Below are the code and all the weights of a small trained network. Each question names an input and a target symbol and asks about switching units off, where a switched-off unit gives its printed mean instead of its output.

import numpy as np


def w(rows, s, z=0):
    codes = np.array(rows[::2]) - 128.0
    scale = np.full(codes.shape[1], s)
    scale[-1] = z or s
    return codes * scale


def f(y):
    return np.maximum(y, 0)


def softmax(a):
    e = np.exp(a - a.max(-1, keepdims=True))
    return e / e.sum(-1, keepdims=True)


def log_softmax(a):
    a = a - a.max(-1, keepdims=True)
    return a - np.log(np.exp(a).sum(-1, keepdims=True))


def net(x, mask):
    ids = ['ΓΔαζηθλμπτφω'.index(c) for c in x.split()]
    T = len(ids)
    res = E[ids] + P[:T]
    q, k, v = (res @ M[0].T for M in (Q, K, V))
    z = softmax(np.where(np.tri(T) > 0, q @ k.T / 4**0.5, -1e9)) @ v
    res = res + np.where(mask[0], z, O[0][:, -1]) @ O[0][:, :-1]
    y = f(res @ A[0][:, :-1].T + A[0][:, -1])
    res = res + np.where(mask[1:13], y, B[0][:, -1]) @ B[0][:, :-1]
    return log_softmax(res[-1] @ U[:, :-1].T + U[:, -1])


Q, K, V, O, A, B = {}, {}, {}, {}, {}, {}
E = w([
[130,130,147,140],'Γ',
[60,157,149,154],'Δ',
[109,117,122,224],'α',
[225,47,162,78],'ζ',
[175,76,131,189],'η',
[113,122,137,177],'θ',
[175,110,190,10],'λ',
[76,142,140,176],'μ',
[129,115,139,166],'π',
[46,128,208,59],'τ',
[104,131,143,154],'φ',
[119,116,136,168],'ω',
],0.013)
P = w([
[148,85,249,187],'0',
[52,68,60,154],'1',
[150,192,139,149],'2',
[121,106,166,149],'3',
[83,91,60,121],'4',
[169,183,148,141],'5',
[130,96,180,139],'6',
[104,85,72,85],'7',
[178,177,160,138],'8',
[146,81,197,129],'9',
[115,40,108,51],'10',
[179,167,179,160],'11',
],0.015)
Q[0] = w([
[100,210,129,149],'h0',
[173,237,97,91],'h0',
[46,22,196,75],'h0',
[157,154,255,189],'h0',
],0.012)
K[0] = w([
[84,141,131,58],'h0',
[134,175,56,52],'h0',
[108,173,231,253],'h0',
[168,128,250,55],'h0',
],0.012)
V[0] = w([
[132,118,113,246],'h0',
[254,61,49,240],'h0',
[18,180,98,227],'h0',
[88,140,98,238],'h0',
],0.0079)
O[0] = w([
[173,96,101,229,253],'h0',
[186,149,1,221,214],'h0',
[111,33,152,186,49],'h0',
[136,87,129,175,152],'h0',
],0.012,0.0037)
A[0] = w([
[157,211,147,183,126],'n0',
[72,161,83,151,139],'n1',
[180,162,161,176,2],'n2',
[117,78,1,145,109],'n3',
[40,52,125,86,140],'n4',
[145,56,67,232,169],'n5',
[194,87,181,132,173],'n6',
[96,155,97,165,100],'n7',
[113,184,176,138,198],'n8',
[131,135,107,147,101],'n9',
[114,173,183,135,207],'n10',
[87,106,100,96,200],'n11',
],0.011,0.0092)
B[0] = w([
[180,119,120,94,163],'n0',
[144,151,139,161,143],'n1',
[66,103,81,5,135],'n2',
[143,91,116,81,184],'n3',
[139,146,65,147,148],'n4',
[94,167,148,105,254],'n5',
[112,165,96,166,168],'n6',
[136,111,134,104,142],'n7',
[173,78,118,134,162],'n8',
[137,118,129,111,139],'n9',
[152,92,124,153,161],'n10',
[92,135,113,83,141],'n11',
],0.012,0.028)
U = w([
[135,99,96,144,222],'Γ',
[143,96,128,171,171],'Δ',
[81,130,88,92,184],'α',
[181,140,100,132,122],'ζ',
[111,120,69,91,12],'η',
[118,170,132,120,74],'θ',
[132,128,166,77,3],'λ',
[121,160,155,151,196],'μ',
[120,177,126,121,94],'π',
[165,3,130,127,190],'τ',
[136,138,136,145,137],'φ',
[122,160,128,123,76],'ω',
],0.013,0.0032)

Each question gives the input, a string of symbols that net reads in full, and the target symbol t.
The units are the heads (4 rows each of Q, K, V and O) and the neurons (one row each of A and B). Each row of codes is followed by its name. A weight is (code - 128) times the scale printed after its matrix; where a second scale follows, it is the last column's (O, A, B and U).
mask holds one flag per unit, heads first, then neurons. A switched-off unit (its flag False) gives its mean, the last column of its rows in O or B, instead of its output. The means were averaged over made-up inputs and are rounded, as every weight is.
A unit's drop is (log p(t) with every unit on - log p(t) with that unit switched off) / (log p(t) with every unit on - log p(t) with every unit switched off).
The circuit of an input: a set's keep is (log p(t) with only the set's units on - log p(t) with every unit switched off) / (log p(t) with every unit on - log p(t) with every unit switched off). Starting from the 12 units with the biggest drops (on a tie, the unit counted first), units are removed one at a time, each time the one whose removal leaves the highest keep (on an exact tie, the one counted first), for as long as the keep stays at least 0.8.
circuit, biggest first: the units of the circuit, biggest drop first
unit that matters most: the unit with the biggest drop
top k neurons: the k neurons with the biggest drops, biggest first
drop of u: that unit's drop, to one decimal
input ζ η η μ λ ζ φ τ ω, target τ: unit that matters most => n5
input ζ λ μ η ζ ζ φ π θ τ, target ζ: circuit, biggest first => [h0; n5]
input η ζ ζ α, target η: circuit, biggest first => [h0; n2; n3; n5]
input Δ Γ ζ τ α φ Γ, target Δ: top 2 neurons => [n5; n3]
input η α λ α λ φ θ, target η: circuit, biggest first => [h0; n2; n3; n5]
input ζ μ θ Δ ζ α, target ζ: circuit, biggest first => [h0; n5; n0]
input ζ ζ ζ μ Δ μ τ φ Δ, target τ: top 4 neurons => [n5; n8; n10; n6]
input α ζ π μ, target α: circuit, biggest first => [n5; h0; n2; n3]
input ζ Γ η, target ζ: circuit, biggest first => [h0; n0]
input μ φ α Γ Γ θ ζ α π, target ζ: circuit, biggest first => [h0; n5; n0]
input τ λ ζ φ α μ φ τ μ, target τ: circuit, biggest first => [n5; n8; n10; h0]
input λ Γ α Γ τ Γ α α α, target τ: circuit, biggest first => [n5; n8; h0; n10]
input ζ ζ τ ζ μ α η, target ζ: circuit, biggest first => [h0; n5]
input ζ μ ζ π θ ω, target ζ: circuit, biggest first => [h0; n5; n0]
input ω Γ π ζ τ Γ λ η Δ, target λ: circuit, biggest first => [h0]
input ζ μ τ φ μ α λ α τ λ, target ζ: circuit, biggest first => [h0; n5]
input η ω α ζ τ ζ μ Γ α ζ ω θ, target ζ: top 3 neurons => [n5; n0; n8]
input θ ζ μ ζ τ θ τ η, target α: top 2 neurons => [n5; n8]
input α π Δ θ Δ ζ ζ θ π θ, target α: drop of n5 => 1.6
input ζ φ ζ α α ζ ζ Δ α μ, target ζ: drop of n6 => 0.0
input Δ μ π ζ Γ Γ μ η Γ μ, target Δ: drop of n3 => 0.1
